Below is a small trained network, with its code and all its weights. Each question gives an input and a target symbol and asks what happens when units are switched off, that is, made to give their printed mean instead of their output.

import numpy as np


def w(rows, s, z=0):
    codes = np.array(rows[::2]) - 128.0
    scale = np.full(codes.shape[1], s)
    scale[-1] = z or s
    return codes * scale


def norm(h):
    return h / np.sqrt((h * h).mean(-1, keepdims=True) + 1e-5)


def f(y):
    return np.maximum(y, 0)


def softmax(a):
    e = np.exp(a - a.max(-1, keepdims=True))
    return e / e.sum(-1, keepdims=True)


def log_softmax(a):
    a = a - a.max(-1, keepdims=True)
    return a - np.log(np.exp(a).sum(-1, keepdims=True))


def net(x, mask):
    ids = ['ΔΘαβγηλμσ'.index(c) for c in x.split()]
    T = len(ids)
    res = E[ids] + P[:T]
    u = 0
    for l in range(3):
        r = norm(res)
        for j in range(2):
            rows = slice(2 * j, 2 * j + 2)
            q, k, v = (r @ M[l][rows].T for M in (Q, K, V))
            z = softmax(np.where(np.tri(T) > 0, q @ k.T / 2**0.5, -1e9)) @ v
            o = O[l][rows]
            res = res + np.where(mask[u + j], z, o[:, -1]) @ o[:, :-1]
        u += 2
        y = f(norm(res) @ A[l][:, :-1].T + A[l][:, -1])
        res = res + np.where(mask[u : u + 4], y, B[l][:, -1]) @ B[l][:, :-1]
        u += 4
    return log_softmax(norm(res)[-1] @ U[:, :-1].T + U[:, -1])


Q, K, V, O, A, B = {}, {}, {}, {}, {}, {}
E = w([
[91,175,183,162,132,112,123,99,149,126,52],'Δ',
[79,158,150,120,88,88,143,153,192,120,70],'Θ',
[111,159,130,142,90,101,132,135,155,131,28],'α',
[181,135,150,102,104,63,65,137,181,189,136],'β',
[105,100,161,94,81,133,66,163,197,84,72],'γ',
[149,88,205,96,101,147,161,56,141,102,134],'η',
[116,182,184,119,125,137,172,120,191,90,247],'λ',
[187,152,157,212,181,165,152,133,177,97,122],'μ',
[144,138,221,151,145,145,132,165,61,170,142],'σ',
],0.014)
P = w([
[45,73,122,180,159,116,145,119,141,205,143],'0',
[154,101,165,209,60,8,139,53,133,69,88],'1',
[131,131,117,157,95,176,136,103,170,180,134],'2',
[160,114,165,179,87,38,125,87,100,55,109],'3',
[139,154,125,117,117,177,145,111,156,176,103],'4',
[177,127,168,161,102,66,111,105,94,37,122],'5',
[152,163,125,87,136,175,135,120,146,163,99],'6',
[198,124,159,131,127,78,94,135,100,29,131],'7',
[173,164,119,58,147,170,141,140,135,141,87],'8',
[222,130,135,103,141,92,94,164,85,25,138],'9',
[184,192,142,21,171,185,139,158,136,135,79],'10',
],0.015)
Q[0] = w([
[217,166,181,146,71,184,151,134,229,158,131],'L0H1',
[187,107,113,247,108,74,70,130,119,39,195],'L0H1',
[114,65,128,211,137,56,121,144,62,44,194],'L0H2',
[121,234,123,120,146,80,137,173,129,223,85],'L0H2',
],0.012)
K[0] = w([
[186,139,166,136,191,167,122,199,63,111,137],'L0H1',
[34,38,132,228,102,98,154,67,118,173,116],'L0H1',
[59,104,112,192,67,55,86,69,175,198,86],'L0H2',
[132,121,135,12,179,207,87,170,118,46,88],'L0H2',
],0.011)
V[0] = w([
[132,165,45,124,143,146,157,94,216,32,141],'L0H1',
[241,131,141,220,254,165,161,125,161,116,59],'L0H1',
[80,112,96,102,92,119,35,121,168,107,89],'L0H2',
[119,230,120,176,150,83,121,198,121,169,132],'L0H2',
],0.0094)
O[0] = w([
[117,136,173,178,176,125,123,62,145,236,95,3],'L0H1',
[103,118,174,108,22,176,92,112,250,159,133,215],'L0H1',
[158,95,162,137,142,109,105,202,177,123,89,148],'L0H2',
[102,191,128,111,85,77,106,166,83,192,141,143],'L0H2',
],0.013,0.0062)
A[0] = w([
[91,122,78,108,139,125,95,196,137,188,100,132],'L0N1',
[9,98,119,120,110,182,103,145,116,131,150,102],'L0N2',
[117,84,52,111,142,224,169,133,182,156,134,218],'L0N3',
[149,113,79,96,132,145,99,72,124,247,136,6],'L0N4',
],0.012,0.0022)
B[0] = w([
[112,65,174,149,66,191,131,54,115,148,123,195],'L0N1',
[148,199,41,105,152,164,145,150,224,155,116,189],'L0N2',
[147,146,134,27,186,251,132,135,130,169,161,253],'L0N3',
[199,199,153,112,176,71,149,90,161,228,88,193],'L0N4',
],0.013,0.0054)
Q[1] = w([
[140,99,150,200,203,66,111,109,80,25,150],'L1H1',
[176,71,147,146,32,103,146,145,96,97,117],'L1H1',
[179,166,181,171,107,65,63,150,107,1,183],'L1H2',
[130,195,188,109,172,134,98,109,163,202,76],'L1H2',
],0.0092)
K[1] = w([
[105,46,46,247,148,86,113,107,134,94,163],'L1H1',
[70,64,98,129,54,120,130,183,108,156,157],'L1H1',
[23,89,1,197,174,87,96,174,127,165,177],'L1H2',
[103,227,215,50,168,163,120,159,134,126,116],'L1H2',
],0.0093)
V[1] = w([
[93,123,79,172,181,192,143,146,104,172,145],'L1H1',
[79,157,134,87,131,165,152,190,89,242,178],'L1H1',
[86,65,158,208,194,76,122,156,133,95,123],'L1H2',
[254,94,148,109,93,148,78,66,165,59,5],'L1H2',
],0.0088)
O[1] = w([
[129,160,134,161,182,92,137,154,145,79,99,82],'L1H1',
[229,183,121,176,157,149,141,216,3,47,68,160],'L1H1',
[136,216,103,69,138,141,86,155,180,159,115,3],'L1H2',
[91,140,103,193,174,111,76,125,50,67,189,214],'L1H2',
],0.011,0.0066)
A[1] = w([
[202,64,195,136,134,129,104,177,142,156,88,91],'L1N1',
[74,174,98,153,140,180,198,210,197,153,70,2],'L1N2',
[154,255,92,76,100,139,249,147,102,91,212,87],'L1N3',
[157,117,183,143,158,121,106,192,54,44,101,63],'L1N4',
],0.0087,0.0072)
B[1] = w([
[88,141,149,143,146,123,80,108,121,118,164,204],'L1N1',
[102,168,128,91,105,110,109,101,162,61,251,145],'L1N2',
[136,152,96,132,99,113,48,146,124,131,52,238],'L1N3',
[109,132,74,119,115,117,78,87,195,168,128,254],'L1N4',
],0.015,0.0056)
Q[2] = w([
[218,171,116,138,68,243,150,110,42,141,108],'L2H1',
[78,213,136,88,186,212,145,2,84,231,138],'L2H1',
[188,66,117,165,98,49,70,151,175,32,89],'L2H2',
[149,192,153,188,149,138,121,147,98,206,41],'L2H2',
],0.0075)
K[2] = w([
[244,183,184,37,98,165,13,103,80,94,172],'L2H1',
[161,169,171,150,143,133,130,2,158,54,111],'L2H1',
[96,101,106,105,77,21,131,180,143,73,113],'L2H2',
[132,122,235,109,84,83,37,64,71,226,77],'L2H2',
],0.0087)
V[2] = w([
[19,116,119,182,135,168,213,224,128,166,28],'L2H1',
[67,3,135,28,126,125,96,194,122,228,167],'L2H1',
[129,152,119,106,101,53,109,155,193,137,227],'L2H2',
[202,148,111,145,139,68,181,94,173,67,139],'L2H2',
],0.0071)
O[2] = w([
[145,104,193,94,106,144,7,61,94,123,119,65],'L2H1',
[117,164,105,110,109,243,129,138,117,114,159,211],'L2H1',
[106,116,172,111,196,178,104,84,46,198,94,250],'L2H2',
[99,186,41,85,154,162,107,194,81,159,105,198],'L2H2',
],0.012,0.0023)
A[2] = w([
[77,89,124,134,61,213,75,129,169,136,177,59],'L2N1',
[145,185,91,28,252,77,98,134,132,86,139,66],'L2N2',
[151,110,147,23,106,2,92,102,102,53,97,90],'L2N3',
[84,40,72,163,60,147,176,140,2,212,185,2],'L2N4',
],0.0093,0.0068)
B[2] = w([
[145,134,114,156,172,29,122,131,99,147,85,254],'L2N1',
[106,111,206,145,53,99,229,114,99,138,127,199],'L2N2',
[111,112,122,173,248,205,183,84,162,149,139,216],'L2N3',
[135,105,71,212,139,194,204,167,75,224,127,178],'L2N4',
],0.015,0.0068)
U = w([
[93,144,45,153,140,46,131,103,163,106,238,188],'Δ',
[53,151,220,126,103,133,155,125,68,104,165,119],'Θ',
[181,66,206,213,21,69,94,132,124,63,132,161],'α',
[112,55,74,217,99,158,164,158,70,203,148,50],'β',
[123,114,124,146,255,131,7,110,127,148,142,129],'γ',
[185,39,134,128,181,190,184,137,153,40,136,190],'η',
[236,170,123,129,221,4,180,126,116,120,92,133],'λ',
[135,120,130,95,83,178,121,95,236,254,147,5],'μ',
[193,164,58,108,54,140,72,157,100,90,101,199],'σ',
],0.0081,0.002)

Each question gives the input, a string of symbols that net reads in full, and the target symbol t.
The units are the heads (2 rows each of Q, K, V and O) and the neurons (one row each of A and B). Each row of codes is followed by its name. A weight is (code - 128) times the scale printed after its matrix; where a second scale follows, it is the last column's (O, A, B and U).
mask holds one flag per unit, layer by layer, with each layer's heads first. A switched-off unit (its flag False) gives its mean, the last column of its rows in O or B, instead of its output. The means were averaged over made-up inputs and are rounded, as every weight is.
A unit's drop is (log p(t) with every unit on - log p(t) with that unit switched off) / (log p(t) with every unit on - log p(t) with every unit switched off).
The circuit of an input: a set's keep is (log p(t) with only the set's units on - log p(t) with every unit switched off) / (log p(t) with every unit on - log p(t) with every unit switched off). Starting from the 12 units with the biggest drops (on a tie, the unit counted first), units are removed one at a time, each time the one whose removal leaves the highest keep (on an exact tie, the one counted first), for as long as the keep stays at least 0.8.
circuit, biggest first: the units of the circuit, biggest drop first
top k neurons: the k neurons with the biggest drops, biggest first
which heads matter: for each layer, one digit per head in row order, 1 if its drop is at least 0.15 and else 0, layers parted by /
input Θ σ μ λ η α η, target η: circuit, biggest first	[L0H2; L0N3; L1H1]
input λ σ α β λ α σ α β β, target μ: circuit, biggest first	[L1H2]
input Δ α γ λ λ Θ λ β η, target λ: circuit, biggest first	[L0H1; L1H1; L2H1]
input β β η β, target σ: circuit, biggest first	[L0H1; L2H1; L1H2]
input γ α η Δ α μ, target Θ: which heads matter	11 / 11 / 00
input η β α β Δ μ Δ γ λ β, target Δ: circuit, biggest first	[L0N3; L1H1; L0H1]
input η α η α η η σ Δ Δ, target σ: which heads matter	10 / 00 / 00
input Θ λ γ β Δ λ η, target λ: which heads matter	10 / 00 / 00
input Δ α μ Θ, target β: top 4 neurons	[L0N2; L1N2; L2N4; L0N1]
input μ α λ γ α α α, target α: which heads matter	10 / 00 / 01
input λ μ Δ α β γ α α γ β α, target γ: which heads matter	01 / 01 / 00
input μ γ β α β Δ, target α: which heads matter	10 / 00 / 00
input α η β β λ, target λ: circuit, biggest first	[L0H1; L1H1]
input λ Δ α α, target μ: top neuron	[L0N4]
input β α η η η α σ α η, target σ: circuit, biggest first	[L0H1; L1N3]
input Θ Θ η β α λ η α, target λ: top 2 neurons	[L1N2; L0N1]
input α α λ α α β μ β Θ λ, target γ: top 2 neurons	[L0N3; L0N1]
input λ β Δ α, target μ: which heads matter	10 / 01 / 00
input Θ α β σ β α γ γ β, target γ: which heads matter	01 / 00 / 00
input σ β Δ β β η γ, target η: which heads matter	01 / 00 / 00
input α η α Δ η Θ μ η Θ Θ, target γ: which heads matter	01 / 00 / 00
input η λ η η α α α α γ μ, target Δ: which heads matter	01 / 10 / 00
input α α η σ α λ α α α Θ β, target β: which heads matter	00 / 01 / 00
input λ η λ η α Δ γ α σ β, target μ: which heads matter	01 / 11 / 00
input α α Θ α, target γ: top 2 neurons	[L0N1; L2N3]
input η Θ α, target η: which heads matter	01 / 00 / 00
input α α α Θ γ η α Θ γ β, target γ: top neuron	[L0N1]
input Θ β μ α γ γ, target λ: top neuron	[L1N2]
